Read these off the array that follows.
1) Give the entry directly above the largest entry.
2) Give the smallest entry in the first row.
3) Give the bottom-right entry.
4) Give the entry just right of 23.
5) Give the top-left entry.
6) Give the entry just left of the largest entry.
7) Give the entry directly above 22.
8) Give the 2nd entry on the diagonal from the top-right corner.
array([[-14, -42, -18,   6, -20, -32,   2, -23],
       [  2, -35,  -1,   7, -18, -31,  -2, -17],
       [ 11,  38,  13,  -5,  18,  30,  -2,  20],
       [ 35,  -1,  33,   9,  -8, -13, -10,  10],
       [-36,  -8, -33,  -9,   4,   4,   8, -13],
       [-28, -27, -28,   1, -10, -16,   7, -19],
       [-43,  11, -38, -25,  14,  22,  11,  -5],
       [ 24,  32,  24,   2,  12,  20,  -7,  20],
       [-16, -41, -19,   6, -20, -32,   3, -24],
       [-43,  10, -38, -22,  13,  21,  11,  -6],
       [ 31, -21,  27,   9, -17, -27,  -9,  -2],
       [-37,  -7, -33,  -9,   3,   5,   9, -13],
       [  2,  35,   6,  -7,  18,  29,  -1,  17],
       [ 28,  23,  27,   5,   6,  10,  -8,  17]])
1) -35
2) -42
3) 17
4) 27
5) -14
6) 11
7) -16
8) -2

data =
[[7352 5656 4264 4356 6176 4502 9050 5934 8474]
 [7074 6747 3966 4727 3874 4855 8093 4832 6009]
 [7369 5931 4283 4345 5630 4514 8872 5758 7918]
 [5751 7841 3955 4950 2877 4999 7307 3298 4566]
 [3203 9398 3852 4921 4166 3961 7401 1604 5699]]
Rows and columns are numbered from 0.
Which number is the entry at row 0, column 1?
A: 5656
The entry in row 2 and column 0: 7369
Which number is the entry just left of 9050?
A: 4502
The entry directly above the smallest entry is 3298
Which number is the entry just left of 8872?
A: 4514
The entry in row 0 and column 2 -> 4264
The entry in the top-left corner: 7352
The largest entry -> 9398
The entry directly below 4502 -> 4855
Which number is the entry directly above 4921?
A: 4950
The entry directly above 6009 -> 8474
The entry in the bottom-left corner -> 3203
Which number is the entry at row 2, column 2?
A: 4283
Which number is the entry just right of 5758?
A: 7918
The entry just left of the centre entry -> 4345
Which number is the entry directly below 3874?
A: 5630
Which number is the entry directly above 3961?
A: 4999
Which number is the entry just left of 4166?
A: 4921
The entry in row 1 and column 2: 3966
The entry directly above 3203 -> 5751
Which number is the bottom-right entry?
A: 5699
Which number is the entry just right of the largest entry?
A: 3852
Which number is the entry just right of 7401?
A: 1604

array([[  4,  39,  37, -23,  -4,  13,  -4,  -9,   5,  -7, -43,  49,   3],
       [  7, -26,  -5,   0, -28,  14, -15, -26,   2, -52,  31,  -4, -28],
       [ -4, -28, -15,  24,  31,  27,  15,  39,  13,  15,   6, -23, -14],
       [ -1,  18,  -1,  42,   1,  22,  28,  17,  12,  28,   5,   7,  29],
       [-30,   7,  24,  12,  -2,  -2,  -1,  33,   8,   7,  19,  42,   8],
       [ 22,  20,  -7, -10,   3,  34,  16, -24, -11,   5, -21, -35,  22],
       [-21,  35,  13,  -1,  60,  10,  12,  -7,  13,  -1,  -6,  17,  30],
       [ 17,  34,  -6,   9, -26,   1,   1, -34, -15,  13,  14, -12,  30],
       [-11,   8,   0,   9, -42,  34,   6,  -8, -27, -21,  -2,  -5, -31],
       [-25, -12,  23, -16,  13,  -5,  15,  25,  14, -30,  -2,  12,  12],
       [-15,  23, -14,  -2,  48,  26,  12, -19, -24,   8, -27, -11,   6],
       [ 43,  -3, -13, -15,  13,  28,   8,  -1,  12,   0,  -9, -32,  20],
       [-12,  42,   0,  21,  -1,  -7,  34, -33, -17,  -2, -28, -10,  14]])
The entry directly above the centre entry is 16
The 3rd entry from the end, reading row by row: -28
The entry directly below the largest entry is -26
The entry at the centre? 12
The second smallest entry? -43
The smallest entry in the last column? -31
The first entry in reading order? 4
The last entry, reading row by row -> 14
The third entry on the diagonal from the top-right corner: 6
The 2nd entry on the diagonal from the top-right corner: -4
The bottom-left entry? -12
The last entry of the smallest entry's row? -28
The entry in the top-right corner -> 3
The 5th-last entry, reading row by row? -17
The third smallest entry? -42
The smallest entry in the first column? -30
The smallest entry in the last row? -33
The last entry in the row that holds the largest entry? 30
The entry directly below the centre entry? 1
The entry just left of the largest entry? -1
The largest entry -> 60
The entry directly below 37: -5
The 3rd entry on the main diagonal? -15
The largest entry in the first row? 49
The entry directly below the smallest entry: 15
The second entry from the end, reading row by row? -10
The entry just right of the centre entry? -7
The top entry of the column that holds the largest entry? -4
The third largest entry: 48
The first entry in the row that holds the smallest entry? 7

grid = [ -8   1 -59  65   0]
The entry just left of the centre entry -> 1
The entry just right of 65 is 0
The entry just left of 1? -8

Questions about the grid below. Counting starts at 0.
1) Read off the entry in row 1 and column 0.
2) Read off the entry at row 2, column 0.
3) Read off the entry at row 0, column 0.
4) Read off the entry just right of -20.
5) Read off the minimum.
6) Read off the bottom-left entry.
7) Read off the entry just right of the largest entry.
8) Read off the entry just left of the largest entry.
[[-33 -49 -24 -49  22  27 -44 -30 -34 -24]
 [ 22 -51 -19 -24 -40   0 -44   5 -71 -10]
 [-15   3 -28  -6  20  40 -20  14   9 -12]
 [-10  -6  -8  -6  71  64   0  23 -64   7]
 [ 23  20   4  -9   7   2  -5 -17  19 -35]
 [ 16  28  46 -14   5 -14   4   3 -19  21]
 [  8  28  13  37 -48 -36  11  14 -11  48]
 [-13 -22 -13  -9 -40 -41  11 -32   1   9]]
1) 22
2) -15
3) -33
4) 14
5) -71
6) -13
7) 64
8) -6

[-0.665 -0.608 -0.345 -1.080 -0.159  1.486 -0.671  0.750 -1.006  0.768
  0.950 -1.097 -2.088]
Report the third entry.
-0.345
Report the 2nd entry from the right.
-1.097
Report the third entry from the right.
0.950
The entry just right of -0.159: 1.486
Report the first entry from the left.
-0.665
Report the last entry.
-2.088
Report the 3rd smallest entry.
-1.080
The third largest entry -> 0.768
Report the second entry.
-0.608

Questions about the matrix below.
1) What is the entry in the top-right corner?
2) What is the bottom-right entry?
3) What is the entry just right of -47.8?
4) What is the fourth entry from the end, reading row by row?
5) What is the 5th-last entry, reading row by row?
6) What is the second-last entry, reading row by row?
7) What is the last entry in the row that holds the smallest entry?
8) What is the bottom-left entry?
[[-92.5, 133.5, 63.6, 9.1, -143.2, -112.4, -81.1, 105.0, 66.8, 110.7, 103.0, -109.4, -56.5, 134.7, -69.1],
 [-47.1, 132.1, 45.5, 38.6, -115.3, -69.3, -50.2, 53.1, 70.4, 61.2, 57.9, -64.7, -15.8, 100.9, -49.0],
 [-101.1, 88.7, 33.7, -48.4, -113.3, -109.3, -91.0, 126.1, 2.7, 110.7, 119.1, -114.8, -95.9, 95.2, -77.9],
 [256.4, -27.8, -143.9, 50.5, 240.9, 266.0, 241.1, -207.8, -93.7, -220.5, -210.6, 262.1, 177.8, -201.6, 93.9],
 [239.0, -63.1, -119.2, 54.8, 243.2, 254.0, 233.3, -195.1, -68.2, -202.0, -199.3, 252.5, 170.4, -187.2, 105.7],
 [-157.4, 155.8, 165.3, -15.9, -162.3, -175.1, -160.2, 279.0, 85.1, 276.1, 282.6, -179.1, -102.8, 243.9, -43.7],
 [226.4, -72.2, -118.7, 48.8, 231.3, 243.8, 248.3, -187.5, -47.8, -192.8, -201.4, 245.2, 156.9, -171.9, 85.2],
 [49.0, 152.1, 97.4, 135.6, -16.8, 24.4, -9.4, 24.6, 106.8, 47.1, 52.9, 29.7, 97.8, 93.7, 74.8],
 [51.2, -12.8, -5.3, 30.9, 51.3, 53.7, 58.8, -40.6, 14.9, -32.4, -42.6, 57.0, 49.5, -19.9, 33.5]]
1) -69.1
2) 33.5
3) -192.8
4) 57.0
5) -42.6
6) -19.9
7) 93.9
8) 51.2

Read these off the array that follows.
1) Report the top-left entry.
2) Report the entry just right of the smallest entry.
3) Report the last entry, reading row by row.
4) Report the entry directly below -34.
5) Report the second smallest entry.
6) Report the last entry in the row that holds the largest entry.
7) Report the entry just left of -8.
8) Report the largest entry in the last row.
 38  -34   -6    4    9   -8
 13    6   27   18   22   15
  6   20   31   20   28   19
 20    2    4   14   14    6
 31  -18   18    9   13    1
 12   20   12   17   15   17
 15   16   23   16   12   19
 11   32   18   19   15   23
1) 38
2) -6
3) 23
4) 6
5) -18
6) -8
7) 9
8) 32

arr = [88, 93, 81, 96, 67, 12, 92, 86]
The entry just right of 96 is 67
The entry just left of 92: 12
Report the maximum.
Answer: 96
